What each symbol does to the items:
state | i u
qf | sg hp
bq | nt zs
tl | th dl
td | ld bq
rh | cj jn
gf | ch pr
jz | bt mc
rq | td jg
nt | qq qc
fj | cn rt
ff | mg gn
gg | bp cq
ch | qj ls
qn | hh sd
bl | hg cn
fl | pp tl
ld | qc ft
rl | bt jd
nz | qf gr
lq | rt jb
dh | hq qm
lm | hr mp
ct | mr gn
nq | pp lm
pr | ls hf
lz | gn qq
jh | pm bd
cj | cd jz
dz | jn hg
mg | ct ft
ft | dl mr
hz | lh hm
mq | nz gf
hf | mp jt
gr | mm dj
cn | jh hh
zf | qb cm
bz | cp pg
dl | bq nt
ls | rl cd
jt | hm cp
gb | bl bp
ql | qm qc
hh | bd pj
hq | qm tc
qt | hq ld
pj | jb tt
fb | ff lz
cq | pj dh
hr | tn gr
hl | qm fj
hg | jd gh
mc | dz bl
hp | fc hb
mr | lz hq
nl | nz qj
hm | th nl
fm | bz td
qm | bz zm
qc | zm zm
lj | tt fb
zg | tc lh
qq | ct fm
dt | ch qb
sg | bm nl
jd | pr rh
cc | hd tm
dn | hb rl
zt | dt qn
zm | dh mg
sd | dh ql
jb | ct gn
th | br hz
hj | bl qm
zl | mc gr
tn | nq mm
jn | jz zl
bp | lq jh
pp | zs hp
gh | tm ls
cd | jd bt
dj | hf hm
qb | bl cc
qj | cj rl
tm | pm jh
pm | cm hl
mm | dn hf
cm | cc gh
zs | nt fc
cp | bq pp
tc | hb sd
mp | jg bm
gn | ft ct
bm | dj dz
tt | qn bz
bd | fj rh
jg | jt tn
lh | mr th
br | hz jt
pg | fj lj
hd | zf zt
fc | pp gn
hb | zg hz
bt | rh dz
rt | hh dz

In the rows, 490 stands for zero.

The rows follow the links: the fewer symbols apart two items are, the more alike their rows tend to be.

Rows of some items; one shown again gets a slightly different row:
tt ->  489   319   496   407   616   496   544   349   644   436   412   627   503   726   521   489   695   367   593   494   720   384   508   490   478   467   449   365   578   235   341   559   485   450   365   539   497   693   479   568   347   501   812   543   755   498   401   399   443   651   374   560   366   349   533   489   532   490   279    90   433   520   509   622   422   419
jn ->  499   514   489   477   506   495   733   699   488   397   165   504   478   461   488   498   192   471   504   503   450   122   638   495   481   500   270   270   482   527   474   370   481   301   653   493   484   446   492   484   731   494   442   409   595   489   483   229   364   264   486   489   503   602   665   499   434   487   525   530   244   483   492   491   186   652
zt ->  503   374   477   557   438   487   266   612   425   327   809   415   525   634   498   499   307   547   434   469   638   836   347   517   493   483   705   741   535   331   571   431   489   667   600   450   520   614   493   447   640   489   620   435   286   495   547   748   618   354   567   445   415   582   312   479   443   512   345   475   739   474   486   399   819   589
mp ->  489   687   510   494   649   485   384   543   802   616   633   454   467   204   487   502   436   324   476   488   218   596   433   492   494   502   576   587   374   761   260   476   487   564   542   479   483   250   471   631   548   468   193   469   831   502   512   634   559   448   271   489   636   518   409   476   494   489   728   418   604   501   487   483   636   528
fl ->  478   632   470   598   478   495   377   263   486   731   686   349   476   320   471   500   838   530   374   468   333   700   403   494   488   487   603   697   435   676   529   630   503   589   330   415   494   344   497   454   220   486   230   598   369   501   603   637   580   746   537   408   567   444   394   477   551   493   664   683   626   483   479   343   644   335
fc ->  491   566   487   670   466   494   466   225   567   696   525   230   472   386   435   493   893   490   298   500   391   523   485   473   497   497   488   647   473   601   498   646   495   511   316   371   482   406   501   487   174   488   212   617   473   492   673   496   494   801   508   324   556   481   475   482   559   481   561   591   495   496   475   223   489   292
cq ->  481   335   486   304   582   481   566   408   583   420   411   749   525   702   534   490   614   412   702   476   684   365   527   465   488   469   422   289   592   295   373   530   487   447   380   597   486   678   477   557   387   498   856   545   709   475   299   426   431   598   390   622   374   294   538   484   510   464   292   158   437   491   512   764   384   437
jt ->  540   707   469   416   542   489   299   424   513   695   751   584   470   203   548   482   598   487   575   454   183   750   370   517   486   499   651   596   337   783   447   531   501   619   409   523   513   235   487   528   430   501   244   509   502   482   427   655   580   582   462   582   617   392   367   522   493   522   765   669   680   505   507   567   757   444
bt ->  493   525   478   501   444   502   719   694   414   397   167   446   477   453   489   490   193   520   458   499   450   157   632   498   466   493   303   275   474   531   555   365   480   315   638   470   480   461   509   465   726   514   457   405   455   495   508   220   359   265   553   470   496   616   665   492   425   492   525   604   252   498   490   472   188   631
hr ->  505   687   497   536   682   500   377   538   841   606   623   459   432   242   491   490   435   298   460   491   249   579   417   502   473   475   555   610   386   735   242   468   502   578   536   477   499   281   504   656   525   514   188   471   879   483   529   568   531   456   273   474   627   539   416   517   484   523   716   344   593   546   473   449   628   517
lz ->  478   427   477   599   454   474   633   187   483   628   279   332   500   578   439   479   925   509   354   460   572   272   576   511   482   481   363   453   532   413   522   662   499   384   292   416   482   574   499   465   154   496   497   609   458   488   614   319   413   808   529   387   438   435   616   500   567   479   417   469   330   479   503   292   286   292
lm ->  488   683   477   543   664   484   386   477   832   626   653   424   463   263   473   474   464   306   444   477   276   615   432   487   511   477   594   645   393   732   247   469   514   593   497   470   504   304   497   643   501   474   186   476   879   483   538   627   557   479   268   448   637   531   405   491   480   491   709   339   622   517   517   403   651   495
ld ->  462   423   506   565   448   497   576   171   436   658   371   377   479   561   439   478   987   534   399   500   560   380   539   476   483   498   406   474   524   439   549   690   503   426   255   448   480   554   488   447   109   497   509   660   392   506   572   401   449   891   540   414   441   366   540   485   584   459   448   542   418   506   497   380   373   257
ls ->  490   520   497   577   370   487   604   757   319   344   341   368   476   450   468   491   107   592   399   496   448   378   561   489   500   494   392   449   472   531   660   323   498   386   740   434   493   441   504   386   810   506   380   367   259   499   564   381   442   184   636   421   504   708   574   485   418   496   517   742   392   460   473   383   346   692
dj ->  526   747   508   413   579   485   407   575   608   633   594   603   431   164   530   490   357   393   575   504   150   576   400   503   475   481   556   496   345   839   372   439   474   551   545   535   494   190   496   558   599   527   189   445   653   490   421   550   537   377   392   565   658   480   422   522   460   522   799   607   571   526   496   634   614   557
fm ->  478   430   481   658   527   483   560   193   623   627   389   278   507   541   443   489   943   441   323   455   574   380   529   483   493   490   430   534   513   434   441   677   520   431   264   408   505   538   500   534   131   484   412   660   613   467   635   429   435   832   444   355   460   459   565   489   572   493   446   359   423   498   503   234   405   277
tl ->  497   615   487   518   397   500   347   259   324   701   653   453   456   339   495   496   822   584   461   485   355   695   380   497   443   489   603   633   424   644   613   626   500   587   305   459   485   356   501   407   203   495   311   589   231   481   518   597   572   751   617   448   564   384   409   508   560   492   638   795   625   480   491   465   649   324
ql ->  486   365   494   323   427   511   526   259   318   522   456   732   511   672   521   487   834   537   660   492   656   456   507   478   466   477   462   340   562   329   554   627   494   466   267   591   484   638   471   439   218   500   816   593   378   484   343   438   472   760   557   612   399   237   511   496   573   481   325   427   461   490   475   715   438   312
bd ->  518   337   464   396   597   485   580   662   624   280   349   608   516   694   513   489   220   378   603   461   684   318   541   491   480   488   404   308   557   288   352   375   485   436   621   546   496   667   494   567   702   504   777   399   756   485   391   366   426   288   384   566   406   503   566   489   442   486   331   155   382   507   490   589   350   608
pj ->  498   325   472   373   599   488   591   411   640   422   343   655   517   706   526   491   598   365   632   462   703   326   556   491   490   495   393   314   563   260   332   536   493   413   415   566   504   685   465   588   394   496   820   527   801   491   375   386   424   576   363   588   373   359   561   484   510   487   309    90   384   502   505   666   374   417
mm ->  482   733   499   482   627   507   429   574   700   627   581   525   434   174   478   483   359   350   502   500   175   558   445   493   488   498   535   542   375   827   305   438   475   540   555   496   486   209   487   597   596   501   167   446   755   494   490   569   556   380   337   499   657   519   431   515   469   473   804   524   583   527   484   524   576   553
cc ->  475   380   496   570   457   490   250   630   469   333   804   381   508   621   480   489   283   518   391   496   616   834   332   490   489   488   708   762   533   343   543   399   495   666   619   444   495   603   505   448   645   498   548   408   326   488   572   733   621   330   530   444   412   632   321   489   443   488   380   444   731   480   497   390   809   580

Each walk starts at a row. The symbols on each line, taken left to right, move it on to the next item.
Answer with the item's row; about right is enough.
 472   589   480   585   378   496   553   727   304   406   416   357   465   358   453   479   126   606   373   465   340   448   508   483   480   466   428   507   452   618   671   353   505   458   715   432   491   379   485   382   777   502   270   384   253   489   590   409   445   209   629   407   558   691   543   491   427   483   611   825   439   490   504   341   410   656
u i u u i u i:  505   523   506   497   482   489   742   694   470   383   160   480   499   464   485   491   184   521   475   499   438   148   651   487   510   487   274   253   484   528   532   384   486   300   648   490   477   458   474   492   736   505   429   399   505   485   489   225   356   267   508   474   514   611   659   481   432   480   514   552   255   466   484   473   161   638
u i i u i i u i:  504   530   503   529   417   490   682   743   373   371   203   425   507   454   488   509   125   563   438   487   440   213   617   513   490   483   305   328   463   534   591   333   493   344   693   462   498   448   487   414   793   484   417   368   398   495   518   282   372   214   583   488   507   641   632   494   399   514   553   677   292   482   499   442   237   675
 487   403   484   494   420   493   570   167   379   623   385   484   478   615   501   494   954   543   507   504   618   386   531   482   479   491   428   420   545   367   579   683   491   409   242   473   492   601   494   442   102   510   623   644   375   489   496   377   436   859   571   496   431   321   545   506   581   479   381   484   396   491   489   498   386   233
i i u u u i u i i:  462   535   490   661   430   497   511   182   442   723   481   266   476   438   424   486   921   537   291   484   435   498   482   461   486   509   486   615   490   526   562   669   509   496   278   398   469   470   507   435   125   484   315   631   353   488   662   508   490   836   529   328   507   443   500   483   575   478   512   618   505   483   489   269   481   270
u u u i u u:  501   362   515   431   434   498   603   195   375   567   364   571   491   657   527   486   906   549   548   507   647   346   550   497   476   485   405   341   545   313   544   658   494   397   255   535   504   618   487   447   142   506   737   631   397   488   432   379   438   808   550   543   413   277   573   480   581   513   344   433   392   494   483   572   368   299
 515   670   488   543   402   474   517   687   367   493   456   402   451   250   478   499   163   591   406   488   234   463   511   518   485   484   456   506   377   727   596   358   474   477   669   451   501   294   475   417   749   496   170   404   302   501   562   439   458   249   594   456   611   657   505   502   435   483   718   867   473   476   504   394   470   632
u i u i u u u u u:  498   728   489   466   628   498   492   614   712   585   506   510   462   180   508   483   289   355   500   461   165   480   503   489   512   491   521   484   362   803   309   410   491   511   583   489   480   225   480   596   640   475   171   417   806   479   460   536   483   332   331   505   671   573   471   476   450   522   772   505   501   494   479   505   495   598
u u i u i i u i:  487   315   476   352   489   485   514   305   390   493   448   733   539   716   552   478   766   497   691   489   719   453   544   503   524   486   456   332   588   266   493   608   476   464   319   610   488   680   460   495   260   470   866   565   462   484   308   501   472   701   504   630   378   251   519   467   556   491   287   328   446   484   503   718   434   338
 500   725   499   441   409   467   490   636   333   598   478   570   449   176   510   485   260   553   551   489   193   502   513   509   499   488   501   438   375   807   585   405   501   489   581   518   483   219   474   424   672   471   204   418   326   468   439   523   494   338   584   520   650   523   491   486   452   488   778   900   484   466   489   564   491   581
i i i i i u u i:  464   772   473   473   471   468   473   638   496   594   504   492   465   149   482   485   277   488   495   497   145   525   502   487   510   484   506   508   385   853   495   397   493   506   612   498   482   196   466   469   672   476   123   433   459   504   481   559   491   332   490   494   679   570   485   461   463   470   788   804   497   454   491   480   471   609
u u i u u:  486   594   472   609   545   461   384   227   648   730   614   337   486   358   440   500   882   415   346   488   364   631   454   474   515   476   578   685   456   617   408   646   482   569   291   423   493   376   478   531   160   464   236   615   597   482   605   628   556   776   411   382   555   437   437   466   571   464   639   494   571   460   494   316   612   284
 511   412   503   437   398   489   558   185   312   622   400   566   503   592   515   484   946   596   575   494   594   410   530   488   475   502   434   378   511   404   603   658   477   436   237   530   499   570   499   402   142   499   640   620   302   491   425   416   457   837   598   554   445   282   538   504   573   506   397   570   430   485   482   596   399   270
u i u i u u u u u:  488   451   516   493   370   490   593   170   303   665   371   484   489   553   480   489   951   583   502   511   559   384   546   483   496   502   411   387   529   438   617   672   476   419   251   503   469   541   475   401   132   466   565   619   296   504   469   408   455   856   603   490   464   307   552   464   565   467   448   626   408   456   463   507   353   260
u u i i i i i i:  500   487   479   275   369   487   438   355   159   567   554   806   491   503   563   487   709   619   741   490   486   584   477   479   504   495   532   363   498   500   663   561   492   531   336   624   485   487   464   380   306   483   669   557   218   483   259   565   532   666   640   675   482   231   445   490   526   511   491   720   541   469   466   822   567   378
 486   330   496   480   597   478   630   317   679   489   304   496   503   694   489   485   760   382   482   491   695   267   575   480   477   476   361   354   569   292   346   589   471   371   364   492   502   679   476   557   292   479   725   561   776   500   468   337   425   697   362   481   396   397   594   493   540   461   324   131   351   512   512   505   319   357
i i u i u i i i i:  470   496   499   670   455   489   540   190   513   668   447   235   486   487   425   489   944   509   276   512   508   451   505   479   486   495   462   608   490   482   528   662   492   468   283   380   485   491   519   469   140   487   333   625   426   483   673   461   465   838   510   350   484   466   525   485   585   482   497   548   456   505   496   247   429   260
i i i i u u u:  500   501   522   677   517   495   476   202   648   693   466   234   469   463   444   514   937   468   276   510   449   466   474   511   479   515   477   607   454   504   425   673   482   483   301   381   505   464   508   529   131   489   303   624   564   488   690   450   518   845   472   355   497   483   483   509   591   530   503   428   491   506   472   245   493   263
 480   364   474   390   637   494   617   592   669   349   325   620   500   638   488   477   330   344   603   474   637   247   556   473   494   506   394   288   560   323   320   445   495   397   535   563   499   633   506   595   608   510   762   436   809   495   379   334   416   363   349   568   397   460   605   484   462   488   335   108   360   522   504   627   305   567
u u u i i i u:  476   401   495   579   433   486   349   747   409   261   659   356   500   616   460   488   101   560   374   494   621   715   395   492   480   479   608   683   549   376   566   339   487   594   709   433   492   591   506   440   806   482   546   377   326   490   580   621   564   181   566   420   422   700   400   493   421   485   378   493   620   487   503   338   662   676
u i i i i i i u:  495   504   503   509   459   490   710   705   444   374   154   494   467   483   494   509   162   520   494   497   486   164   641   515   474   501   260   277   494   486   531   374   481   303   657   473   477   499   481   476   729   504   478   403   503   502   484   223   370   246   527   494   498   603   669   507   434   484   498   544   259   493   495   498   179   634
 480   417   491   586   397   494   304   676   353   318   754   345   508   587   456   490   218   581   383   477   601   789   360   480   494   507   657   719   526   389   614   393   473   643   653   442   500   569   479   429   709   486   520   399   221   479   568   695   602   297   597   387   441   666   346   486   441   488   409   551   681   473   492   346   724   609
u i u u u i:  486   375   502   506   553   505   678   305   615   510   258   466   530   674   477   477   764   416   463   508   663   220   600   468   489   503   327   342   573   323   407   617   494   368   348   493   483   642   487   542   258   480   673   566   693   506   515   312   391   715   417   460   392   386   617   483   521   470   339   195   304   490   482   474   250   344
u i i i u u i:  508   628   500   654   536   476   379   275   621   702   634   278   493   306   459   499   816   441   301   499   316   632   448   487   520   498   580   707   427   670   430   620   495   562   351   397   507   345   486   532   249   467   170   581   555   488   649   635   567   747   449   371   582   499   398   474   554   485   633   564   589   480   470   272   645   328
 486   457   496   597   431   503   595   167   433   658   345   332   477   548   441   494   958   547   357   497   545   354   546   486   456   489   392   473   520   430   569   679   487   402   272   410   478   536   512   433   131   514   441   612   376   498   608   331   435   841   567   406   450   422   572   503   562   489   426   566   365   510   486   345   364   270
u u u i i u:  490   570   498   331   370   499   413   352   177   644   617   724   495   399   542   476   705   612   684   493   394   655   439   484   506   501   586   448   455   594   681   557   481   578   339   598   466   398   476   373   328   490   520   534   147   497   322   595   548   657   644   619   550   269   434   484   526   500   573   809   593   449   496   745   596   382
u u i i u:  496   414   504   322   401   480   529   258   240   563   443   718   517   584   542   492   846   586   695   488   605   450   539   476   517   492   455   334   539   390   623   634   477   467   274   599   490   597   471   410   207   477   756   603   298   504   331   474   466   764   579   626   445   210   504   471   543   490   393   556   448   450   485   714   441   307
